Below is a small trained network, with its code and all its weights. Each question gives an input and a target symbol and asks what happens when units are switched off, that is, made to give their printed mean instead of their output.

import numpy as np


def w(rows, s, z=0):
    codes = np.array(rows[::2]) - 128.0
    scale = np.full(codes.shape[1], s)
    scale[-1] = z or s
    return codes * scale


def norm(h):
    return h / np.sqrt((h * h).mean(-1, keepdims=True) + 1e-5)


def f(y):
    return np.maximum(y, 0)


def softmax(a):
    e = np.exp(a - a.max(-1, keepdims=True))
    return e / e.sum(-1, keepdims=True)


def log_softmax(a):
    a = a - a.max(-1, keepdims=True)
    return a - np.log(np.exp(a).sum(-1, keepdims=True))


def net(x, mask):
    ids = ['ΦΨαβδεημσ'.index(c) for c in x.split()]
    T = len(ids)
    res = E[ids] + P[:T]
    u = 0
    for l in range(2):
        q, k, v = (norm(res) @ M[l].T for M in (Q, K, V))
        z = softmax(np.where(np.tri(T) > 0, q @ k.T / 2**0.5, -1e9)) @ v
        res = res + np.where(mask[u], z, O[l][:, -1]) @ O[l][:, :-1]
        u += 1
        y = f(norm(res) @ A[l][:, :-1].T + A[l][:, -1])
        res = res + np.where(mask[u : u + 4], y, B[l][:, -1]) @ B[l][:, :-1]
        u += 4
    return log_softmax(norm(res)[-1] @ U[:, :-1].T + U[:, -1])


Q, K, V, O, A, B = {}, {}, {}, {}, {}, {}
E = w([
[29,107,115,187],'Φ',
[66,67,76,138],'Ψ',
[63,66,234,119],'α',
[83,201,173,85],'β',
[194,5,117,81],'δ',
[18,114,123,97],'ε',
[155,92,206,112],'η',
[153,157,135,145],'μ',
[101,12,106,103],'σ',
],0.019)
P = w([
[66,25,253,232],'0',
[67,54,214,211],'1',
[87,98,222,207],'2',
[108,109,210,195],'3',
[133,134,204,178],'4',
[153,142,199,169],'5',
[175,140,179,169],'6',
[188,146,174,136],'7',
[200,167,167,140],'8',
[226,158,148,137],'9',
[228,147,134,118],'10',
[215,133,185,128],'11',
],0.0035)
Q[0] = w([
[160,207,84,177],'0.h0',
[143,10,57,172],'0.h0',
],0.014)
K[0] = w([
[60,84,232,151],'0.h0',
[175,114,98,255],'0.h0',
],0.012)
V[0] = w([
[227,174,107,72],'0.h0',
[138,254,174,99],'0.h0',
],0.0067)
O[0] = w([
[66,64,164,254,3],'0.h0',
[12,185,235,251,106],'0.h0',
],0.0051,0.0041)
A[0] = w([
[109,64,46,238,42],'0.n0',
[251,146,66,243,226],'0.n1',
[46,150,2,145,88],'0.n2',
[107,4,115,178,253],'0.n3',
],0.014,0.0024)
B[0] = w([
[126,231,127,139,185],'0.n0',
[50,28,207,199,158],'0.n1',
[249,108,208,149,222],'0.n2',
[156,175,176,18,254],'0.n3',
],0.012,0.0091)
Q[1] = w([
[141,28,201,208],'1.h0',
[154,245,174,170],'1.h0',
],0.012)
K[1] = w([
[142,228,254,113],'1.h0',
[126,131,178,242],'1.h0',
],0.0099)
V[1] = w([
[101,251,111,13],'1.h0',
[212,188,190,129],'1.h0',
],0.017)
O[1] = w([
[54,136,8,179,179],'1.h0',
[160,116,116,223,251],'1.h0',
],0.016,0.012)
A[1] = w([
[124,4,142,138,94],'1.n0',
[168,200,84,125,3],'1.n1',
[163,115,54,106,157],'1.n2',
[148,193,178,187,192],'1.n3',
],0.017,0.0049)
B[1] = w([
[124,3,207,137,191],'1.n0',
[179,15,117,230,143],'1.n1',
[110,158,120,73,186],'1.n2',
[69,132,155,88,255],'1.n3',
],0.017,0.0094)
U = w([
[218,179,160,255,63],'Φ',
[237,97,55,177,122],'Ψ',
[89,107,116,136,68],'α',
[46,224,128,184,164],'β',
[148,60,129,94,78],'δ',
[136,64,152,149,63],'ε',
[121,79,159,144,38],'η',
[122,189,236,109,255],'μ',
[101,102,72,68,235],'σ',
],0.013,0.0038)

Each question gives the input, a string of symbols that net reads in full, and the target symbol t.
The units are the heads (2 rows each of Q, K, V and O) and the neurons (one row each of A and B). Each row of codes is followed by its name. A weight is (code - 128) times the scale printed after its matrix; where a second scale follows, it is the last column's (O, A, B and U).
mask holds one flag per unit, layer by layer, with each layer's heads first. A switched-off unit (its flag False) gives its mean, the last column of its rows in O or B, instead of its output. The means were averaged over made-up inputs and are rounded, as every weight is.
A unit's drop is (log p(t) with every unit on - log p(t) with that unit switched off) / (log p(t) with every unit on - log p(t) with every unit switched off).
The circuit of an input: a set's keep is (log p(t) with only the set's units on - log p(t) with every unit switched off) / (log p(t) with every unit on - log p(t) with every unit switched off). Starting from all 10 units, units are removed one at a time, each time the one whose removal leaves the highest keep (on an exact tie, the one counted first), for as long as the keep stays at least 0.8.
units of the circuit, in order: the units of the circuit, biggest drop first
most important unit: the unit with the biggest drop
top k neurons: the k neurons with the biggest drops, biggest first
k most important neurons of layer l: the k neurons of layer l with the biggest drops, biggest first
drop when u is switched off: that unit's drop, to one decimal
input ε μ η σ Φ β α, target β: units of the circuit, in order	[1.h0; 0.n2]
input δ Φ Ψ Φ Ψ ε, target Ψ: top 2 neurons	[0.n3; 0.n2]
input α ε μ δ σ η Φ Ψ η, target Ψ: units of the circuit, in order	[1.h0; 0.n0; 0.h0]
input σ η η α δ σ α σ η ε σ ε, target σ: units of the circuit, in order	[0.h0; 1.n2]
input ε μ β μ δ β Φ, target μ: units of the circuit, in order	[0.n1; 1.h0]
input β σ β β β η μ δ, target μ: units of the circuit, in order	[0.h0; 0.n3]
input σ β α Ψ σ Ψ Φ δ α Ψ η, target Ψ: top 2 neurons	[1.n3; 0.n1]
input α δ η, target δ: top 2 neurons	[0.n0; 0.n2]
input ε μ α η Ψ δ Ψ α σ, target μ: units of the circuit, in order	[0.n3; 0.h0]
input δ σ δ, target σ: units of the circuit, in order	[0.n2; 1.h0; 0.n3]
input ε β η, target β: most important unit	0.n1
input σ Φ Φ η Ψ η ε Ψ, target Ψ: units of the circuit, in order	[0.h0; 0.n2; 1.h0]
input μ Ψ η δ Φ Φ σ σ δ, target σ: units of the circuit, in order	[0.n2; 1.n2]
input δ α σ σ Φ δ Φ, target Φ: top 2 neurons	[0.n2; 0.n0]
input Φ σ α, target σ: top neuron	[0.n1]
input Φ β α, target β: top 2 neurons	[0.n1; 0.n2]
input β δ Φ, target Φ: top 3 neurons	[1.n1; 0.n2; 0.n1]
input β σ ε α Φ μ δ, target μ: top 3 neurons	[0.n3; 0.n1; 0.n0]
input β α ε α η α Φ Ψ σ, target σ: 2 most important neurons of layer 0	[0.n2; 0.n0]
input σ Ψ σ σ ε, target σ: most important neuron of layer 1	[1.n2]
input α β δ Φ σ Ψ α, target σ: 3 most important neurons of layer 0	[0.n2; 0.n1; 0.n3]
input μ α σ η, target σ: 2 most important neurons of layer 1	[1.n2; 1.n1]
input η β Ψ δ δ ε δ Ψ α Ψ ε, target Ψ: 3 most important neurons of layer 0	[0.n3; 0.n1; 0.n2]
input β Φ β α Ψ β ε, target β: drop when 0.h0 is switched off	0.3
input α Ψ ε α β ε μ ε ε δ ε Φ, target μ: drop when 1.h0 is switched off	0.2
input Ψ Ψ μ δ δ μ σ σ, target μ: drop when 0.h0 is switched off	0.2
input α β η, target β: drop when 0.n1 is switched off	0.6
input η δ ε ε β α β β σ β, target β: top neuron	[0.n3]
